Below is a small trained network, with its code and all its weights. Each question gives an input and a target symbol and asks what happens when units are switched off, that is, made to give their printed mean instead of their output.

import numpy as np


def w(rows, s, z=0):
    codes = np.array(rows[::2]) - 128.0
    scale = np.full(codes.shape[1], s)
    scale[-1] = z or s
    return codes * scale


def norm(h):
    return h / np.sqrt((h * h).mean(-1, keepdims=True) + 1e-5)


def f(y):
    return np.maximum(y, 0)


def softmax(a):
    e = np.exp(a - a.max(-1, keepdims=True))
    return e / e.sum(-1, keepdims=True)


def log_softmax(a):
    a = a - a.max(-1, keepdims=True)
    return a - np.log(np.exp(a).sum(-1, keepdims=True))


def net(x, mask):
    ids = ['ΓΛΨβζτω'.index(c) for c in x.split()]
    T = len(ids)
    res = E[ids] + P[:T]
    u = 0
    for l in range(2):
        r = norm(res)
        for j in range(3):
            rows = slice(2 * j, 2 * j + 2)
            q, k, v = (r @ M[l][rows].T for M in (Q, K, V))
            z = softmax(np.where(np.tri(T) > 0, q @ k.T / 2**0.5, -1e9)) @ v
            o = O[l][rows]
            res = res + np.where(mask[u + j], z, o[:, -1]) @ o[:, :-1]
        u += 3
        y = f(norm(res) @ A[l][:, :-1].T + A[l][:, -1])
        res = res + np.where(mask[u : u + 4], y, B[l][:, -1]) @ B[l][:, :-1]
        u += 4
    return log_softmax(norm(res)[-1] @ U[:, :-1].T + U[:, -1])


Q, K, V, O, A, B = {}, {}, {}, {}, {}, {}
E = w([
[119,89,50,192,205,158,132],'Γ',
[130,171,124,135,9,128,151],'Λ',
[196,117,133,201,130,196,178],'Ψ',
[181,106,94,147,155,240,127],'β',
[145,9,138,63,134,84,168],'ζ',
[203,121,122,206,170,137,187],'τ',
[110,146,193,142,216,184,177],'ω',
],0.013)
P = w([
[169,211,137,182,139,150,85],'0',
[164,163,137,178,121,140,95],'1',
[124,130,158,180,117,152,119],'2',
[113,115,156,164,112,148,133],'3',
[111,106,150,143,114,145,150],'4',
[110,94,142,125,118,139,165],'5',
[110,85,137,108,115,134,180],'6',
[117,85,111,87,122,130,209],'7',
[106,48,146,75,87,128,206],'8',
[85,83,143,138,192,222,255],'9',
],0.0095)
Q[0] = w([
[196,127,141,179,114,97,198],'0.h0',
[79,150,110,130,164,66,105],'0.h0',
[8,167,155,178,132,157,217],'0.h1',
[232,179,171,106,132,127,118],'0.h1',
[99,115,174,172,168,176,204],'0.h2',
[115,230,192,45,125,42,91],'0.h2',
],0.019)
K[0] = w([
[129,94,122,67,155,132,129],'0.h0',
[133,167,132,150,131,154,68],'0.h0',
[149,6,133,71,117,100,149],'0.h1',
[116,155,132,193,135,117,22],'0.h1',
[150,33,100,101,101,111,180],'0.h2',
[177,174,114,255,126,150,64],'0.h2',
],0.021)
V[0] = w([
[48,120,58,133,172,107,125],'0.h0',
[131,110,177,43,168,97,46],'0.h0',
[194,152,143,179,102,163,193],'0.h1',
[115,169,155,198,157,2,192],'0.h1',
[140,120,161,179,233,170,149],'0.h2',
[105,110,182,78,166,112,134],'0.h2',
],0.022)
O[0] = w([
[158,53,123,97,130,186,129,117],'0.h0',
[187,81,71,184,62,59,186,60],'0.h0',
[10,183,157,80,116,95,142,221],'0.h1',
[46,69,167,241,125,149,65,110],'0.h1',
[80,114,96,43,35,158,146,252],'0.h2',
[92,143,56,188,127,121,183,162],'0.h2',
],0.011,0.014)
A[0] = w([
[195,154,205,173,123,152,245,7],'0.n0',
[132,254,35,239,105,122,11,155],'0.n1',
[113,239,113,185,107,137,196,134],'0.n2',
[140,188,184,104,37,91,31,175],'0.n3',
],0.016,0.0016)
B[0] = w([
[111,33,112,89,181,165,172,188],'0.n0',
[148,138,44,128,6,126,141,176],'0.n1',
[174,61,125,130,87,161,96,248],'0.n2',
[70,101,54,103,124,162,102,198],'0.n3',
],0.016,0.011)
Q[1] = w([
[143,200,161,184,90,169,112],'1.h0',
[169,133,185,94,66,125,104],'1.h0',
[54,115,85,123,13,79,85],'1.h1',
[75,72,86,135,208,148,149],'1.h1',
[93,182,249,135,199,87,105],'1.h2',
[58,115,105,2,140,149,113],'1.h2',
],0.022)
K[1] = w([
[84,148,84,129,161,74,96],'1.h0',
[110,159,126,50,106,63,101],'1.h0',
[80,158,166,40,162,235,176],'1.h1',
[184,177,206,150,70,134,176],'1.h1',
[113,192,114,88,72,150,5],'1.h2',
[185,164,190,129,56,220,228],'1.h2',
],0.021)
V[1] = w([
[179,133,172,192,110,232,166],'1.h0',
[140,165,6,162,86,133,97],'1.h0',
[154,95,141,103,37,119,53],'1.h1',
[118,212,111,133,135,185,128],'1.h1',
[59,149,89,70,91,138,50],'1.h2',
[156,214,184,172,54,227,143],'1.h2',
],0.021)
O[1] = w([
[23,139,186,46,107,96,161,108],'1.h0',
[138,57,182,50,233,140,121,184],'1.h0',
[165,97,107,173,222,107,216,211],'1.h1',
[151,79,171,138,78,96,128,166],'1.h1',
[254,132,155,214,184,36,166,252],'1.h2',
[74,174,248,146,31,63,77,90],'1.h2',
],0.0092,0.015)
A[1] = w([
[111,84,56,206,47,144,161,116],'1.n0',
[48,97,164,218,139,192,89,14],'1.n1',
[210,25,187,130,77,233,113,31],'1.n2',
[143,95,8,191,6,122,145,8],'1.n3',
],0.023,0.0013)
B[1] = w([
[144,152,136,154,80,148,222,229],'1.n0',
[124,97,46,109,200,158,162,142],'1.n1',
[142,6,176,91,94,150,144,255],'1.n2',
[112,152,62,221,66,163,172,234],'1.n3',
],0.023,0.02)
U = w([
[116,163,82,227,49,153,177,150],'Γ',
[146,16,182,113,118,145,105,140],'Λ',
[33,118,54,137,220,195,103,134],'Ψ',
[236,179,85,43,134,83,166,26],'β',
[183,116,58,159,156,156,117,3],'ζ',
[3,176,169,118,102,131,100,164],'τ',
[176,130,128,216,206,66,100,192],'ω',
],0.0065,0.0032)

Each question gives the input, a string of symbols that net reads in full, and the target symbol t.
The units are the heads (2 rows each of Q, K, V and O) and the neurons (one row each of A and B). Each row of codes is followed by its name. A weight is (code - 128) times the scale printed after its matrix; where a second scale follows, it is the last column's (O, A, B and U).
mask holds one flag per unit, layer by layer, with each layer's heads first. A switched-off unit (its flag False) gives its mean, the last column of its rows in O or B, instead of its output. The means were averaged over made-up inputs and are rounded, as every weight is.
A unit's drop is (log p(t) with every unit on - log p(t) with that unit switched off) / (log p(t) with every unit on - log p(t) with every unit switched off).
The circuit of an input: a set's keep is (log p(t) with only the set's units on - log p(t) with every unit switched off) / (log p(t) with every unit on - log p(t) with every unit switched off). Starting from the 12 units with the biggest drops (on a tie, the unit counted first), units are removed one at a time, each time the one whose removal leaves the highest keep (on an exact tie, the one counted first), for as long as the keep stays at least 0.8.
units of the circuit, in order: the units of the circuit, biggest drop first
most important unit: the unit with the biggest drop
k most important neurons: the k neurons with the biggest drops, biggest first
top k neurons in layer l: the k neurons of layer l with the biggest drops, biggest first
which heads matter: for each layer, one digit per head in row order, 1 if its drop is at least 0.15 and else 0, layers parted by /
input ω τ Γ β, target Λ: top 2 neurons in layer 1	(1.n3; 1.n0)
input Γ Γ Ψ Γ Ψ, target Λ: units of the circuit, in order	(0.h0; 1.h2; 1.n3)
input ω Γ Ψ Γ Γ τ Λ, target Ψ: units of the circuit, in order	(0.h0; 0.h1; 1.n1; 1.n0)
input ω Γ ω Γ Γ, target Λ: most important unit	0.h0
input Λ Λ ω β Λ, target β: units of the circuit, in order	(0.h1; 1.n3; 1.n2)
input Γ Γ ζ Γ Γ, target Ψ: top 2 neurons in layer 1	(1.n2; 1.n0)
input Γ Λ β, target ω: which heads matter	000 / 001
input ω Γ ω β Ψ, target β: units of the circuit, in order	(1.n3; 1.n2; 0.h1; 1.n0)
input Γ Ψ τ, target τ: 2 most important neurons	(0.n2; 1.n2)
input Γ Γ ω, target Λ: units of the circuit, in order	(1.n3; 1.n0)
input Γ Γ Λ ω ω ω Γ Ψ Λ, target τ: 3 most important neurons	(1.n2; 1.n3; 1.n0)
input β Γ ω τ ω, target Ψ: which heads matter	010 / 000
input Ψ Ψ ω, target τ: which heads matter	111 / 001
input τ Γ ω Γ Γ Γ ω Γ Γ β, target Λ: which heads matter	000 / 000
input ω Ψ β, target τ: which heads matter	111 / 001
input Γ Γ Γ Γ Γ ω, target Λ: which heads matter	001 / 000
input τ Γ Γ, target Λ: which heads matter	101 / 001
input Γ Γ Λ, target Λ: most important unit	0.h2
input Ψ Γ β Ψ, target β: 4 most important neurons	(1.n3; 1.n2; 0.n3; 1.n0)
input Γ Γ Γ ζ Γ Γ Γ β Γ, target Ψ: top 3 neurons in layer 1	(1.n2; 1.n0; 1.n3)
input ω ω Λ Λ Γ Γ β ω, target β: most important unit	0.h1
input Γ Ψ Γ, target τ: which heads matter	110 / 001
input Γ Γ ω ω ω Γ Ψ ω, target τ: which heads matter	110 / 000
input Ψ Γ Γ ω Ψ ω Γ β Γ τ, target Λ: which heads matter	100 / 000
input Γ ω τ Γ ω Ψ β, target τ: which heads matter	101 / 001
input τ Λ ω Γ β ω Γ Λ Ψ, target ω: which heads matter	001 / 001
input Γ Γ Γ β ζ Γ Γ Γ ζ ζ, target Ψ: most important unit	1.h2
